[1 21 17 -12 -4]
[-4 31 -4 18 -2]
->
[-4 18]

[-1 -1 1 0 1]
[0 -1 1 1 0]
[0 -1 1 0 0]
[-5 -7 -21 -2 14]
[-15 17 11 25 -12]
->
[1 1 1 -7 -15]

[28 -25]
[-19 20]
[19 -19]
[-24 20]
[-20 20]
->
[-25 -19]

[-28 17]
[14 5]
[23 4]
[21 7]
[25 5]
->
[17 14]

[-31 -33]
[-30 -33]
[-31 -35]
->
[-33 -30]

[-7 25 -8 -1 -7]
[8 6 -6 5 -14]
[14 7 9 15 8]
[-10 -18 6 -7 4]
->
[-7 5 9 -18]
---
[32 2]
[4 34]
[-31 13]
[-31 7]
->
[4 34]
[-31 13]
[-31 7]
[32 2]

[-5 -9]
[13 -14]
[-19 26]
[-9 -32]
->
[-19 26]
[-5 -9]
[13 -14]
[-9 -32]

[-3 13 -1 5 5 5 6 -4 10 -12 5 -3]
[1 -3 -5 -12 4 0 -4 -7 5 -2 1 1]
[10 1 12 -5 10 3 -9 3 4 3 -1 -1]
[5 -5 0 19 0 -6 5 8 5 -4 0 8]
[-8 -7 0 0 3 -5 27 -3 3 -6 0 10]
->
[-3 13 -1 5 5 5 6 -4 10 -12 5 -3]
[10 1 12 -5 10 3 -9 3 4 3 -1 -1]
[1 -3 -5 -12 4 0 -4 -7 5 -2 1 1]
[5 -5 0 19 0 -6 5 8 5 -4 0 8]
[-8 -7 0 0 3 -5 27 -3 3 -6 0 10]

[19 2]
[3 3]
[27 -7]
[-8 -21]
->
[3 3]
[19 2]
[27 -7]
[-8 -21]

[4 -2 17 0 2 0 0 -12 10 -1 0]
[6 7 -4 7 -15 16 -3 0 7 28 6]
[-6 2 -1 -2 3 -2 -4 -1 -13 14 12]
->
[6 7 -4 7 -15 16 -3 0 7 28 6]
[-6 2 -1 -2 3 -2 -4 -1 -13 14 12]
[4 -2 17 0 2 0 0 -12 10 -1 0]

[22 2 -2 -30 -7 10 -8 -22]
[24 -6 1 -16 -10 12 -13 -21]
[23 0 -2 -28 -7 11 -9 -22]
[24 -2 -1 -24 -9 11 -10 -23]
->
[22 2 -2 -30 -7 10 -8 -22]
[23 0 -2 -28 -7 11 -9 -22]
[24 -2 -1 -24 -9 11 -10 -23]
[24 -6 1 -16 -10 12 -13 -21]

[20 -23 27 -23 -24 -26 -26 23 21 30 31 -25 -23 29 25]
[-26 24 -28 23 23 23 23 -24 -28 -31 -26 24 24 -27 -24]
->
[-26 24 -28 23 23 23 23 -24 -28 -31 -26 24 24 -27 -24]
[20 -23 27 -23 -24 -26 -26 23 21 30 31 -25 -23 29 25]

[8 13 -11 15 0 3 9 -6 5 4 -18]
[-12 7 -8 21 -20 17 11 9 -4 7 -28]
[6 20 -17 11 -11 4 14 -11 4 3 -15]
[2 16 -3 0 -20 7 -5 5 -6 11 -21]
->
[6 20 -17 11 -11 4 14 -11 4 3 -15]
[2 16 -3 0 -20 7 -5 5 -6 11 -21]
[8 13 -11 15 0 3 9 -6 5 4 -18]
[-12 7 -8 21 -20 17 11 9 -4 7 -28]

[10 -2 -16 27]
[7 22 -15 3]
[2 -18 -29 -8]
[-18 3 -16 9]
[-7 27 1 -14]
[-12 -9 5 -6]
[5 6 13 -2]
[19 17 -4 27]
[11 1 -16 -32]
[-18 2 -9 -18]
[-20 8 -20 -8]
->
[-7 27 1 -14]
[7 22 -15 3]
[19 17 -4 27]
[-20 8 -20 -8]
[5 6 13 -2]
[-18 3 -16 9]
[-18 2 -9 -18]
[11 1 -16 -32]
[10 -2 -16 27]
[-12 -9 5 -6]
[2 -18 -29 -8]
---
[-7 4 2 21 -2 1 3 0 -24 0 25 13 -1 -3 2]
[6 -6 3 -20 -3 0 4 0 17 -3 -25 -15 -1 -2 -2]
[2 -6 -3 -1 -3 2 -3 0 5 -1 2 8 -1 -1 6]
[8 13 0 -14 0 2 -1 1 14 18 -24 -22 2 0 -4]
[4 10 0 -10 0 -1 -5 -5 13 8 -13 -21 1 2 -3]
[-2 20 0 4 1 -3 0 -1 -4 12 12 2 -2 -3 -1]
->
[-7 4 2 21 -2 1 3 0 -24 0 25 13 -1 -3 2]
[-2 20 0 4 1 -3 0 -1 -4 12 12 2 -2 -3 -1]
[2 -6 -3 -1 -3 2 -3 0 5 -1 2 8 -1 -1 6]
[4 10 0 -10 0 -1 -5 -5 13 8 -13 -21 1 2 -3]
[6 -6 3 -20 -3 0 4 0 17 -3 -25 -15 -1 -2 -2]
[8 13 0 -14 0 2 -1 1 14 18 -24 -22 2 0 -4]

[-22 9 -17 4 10 7 -26 -19]
[-24 5 9 1 9 0 -22 3]
[-21 -1 11 7 26 -13 -25 3]
[12 -23 -1 6 -14 -7 16 16]
[17 -6 14 -11 16 12 11 4]
->
[-24 5 9 1 9 0 -22 3]
[-22 9 -17 4 10 7 -26 -19]
[-21 -1 11 7 26 -13 -25 3]
[12 -23 -1 6 -14 -7 16 16]
[17 -6 14 -11 16 12 11 4]

[-11 -17 -2 -21 11 1]
[-19 -4 -24 -14 11 -9]
[-9 0 6 -7 -7 -4]
[-4 -21 -33 1 4 -5]
[-8 -20 -20 11 -8 -8]
->
[-19 -4 -24 -14 11 -9]
[-11 -17 -2 -21 11 1]
[-9 0 6 -7 -7 -4]
[-8 -20 -20 11 -8 -8]
[-4 -21 -33 1 4 -5]

[3 9 10 8]
[6 12 10 9]
[-9 -10 -10 -9]
[26 11 10 12]
[-10 -10 -10 -10]
->
[-10 -10 -10 -10]
[-9 -10 -10 -9]
[3 9 10 8]
[6 12 10 9]
[26 11 10 12]

[31 -5 20 28 17 6 -18 -32 -19 -20 -21 -21 -13 -24 -2 10]
[26 26 -20 6 -29 33 -7 -21 -25 26 33 25 -14 -17 4 15]
[24 -6 -26 25 6 11 22 30 13 7 29 6 32 -25 3 -17]
[-23 -15 25 -21 33 -15 -29 2 32 33 2 -12 32 16 17 7]
[-5 29 32 16 29 31 -8 3 -25 -25 -15 13 -9 -29 -9 15]
[-29 -10 -8 -1 -16 -10 16 -31 5 11 -34 -18 -12 9 20 27]
->
[-29 -10 -8 -1 -16 -10 16 -31 5 11 -34 -18 -12 9 20 27]
[-23 -15 25 -21 33 -15 -29 2 32 33 2 -12 32 16 17 7]
[-5 29 32 16 29 31 -8 3 -25 -25 -15 13 -9 -29 -9 15]
[24 -6 -26 25 6 11 22 30 13 7 29 6 32 -25 3 -17]
[26 26 -20 6 -29 33 -7 -21 -25 26 33 25 -14 -17 4 15]
[31 -5 20 28 17 6 -18 -32 -19 -20 -21 -21 -13 -24 -2 10]

[-2 10 -4 -13 1 -16 -15]
[26 -24 -13 -16 -3 -11 -3]
[2 32 -9 -14 -10 5 0]
->
[-2 10 -4 -13 1 -16 -15]
[2 32 -9 -14 -10 5 0]
[26 -24 -13 -16 -3 -11 -3]

[6 16 -6 25 -15 -21 -17 17]
[15 13 -9 -13 -2 -15 -4 2]
[12 -6 2 -12 -21 5 -21 30]
->
[6 16 -6 25 -15 -21 -17 17]
[12 -6 2 -12 -21 5 -21 30]
[15 13 -9 -13 -2 -15 -4 2]
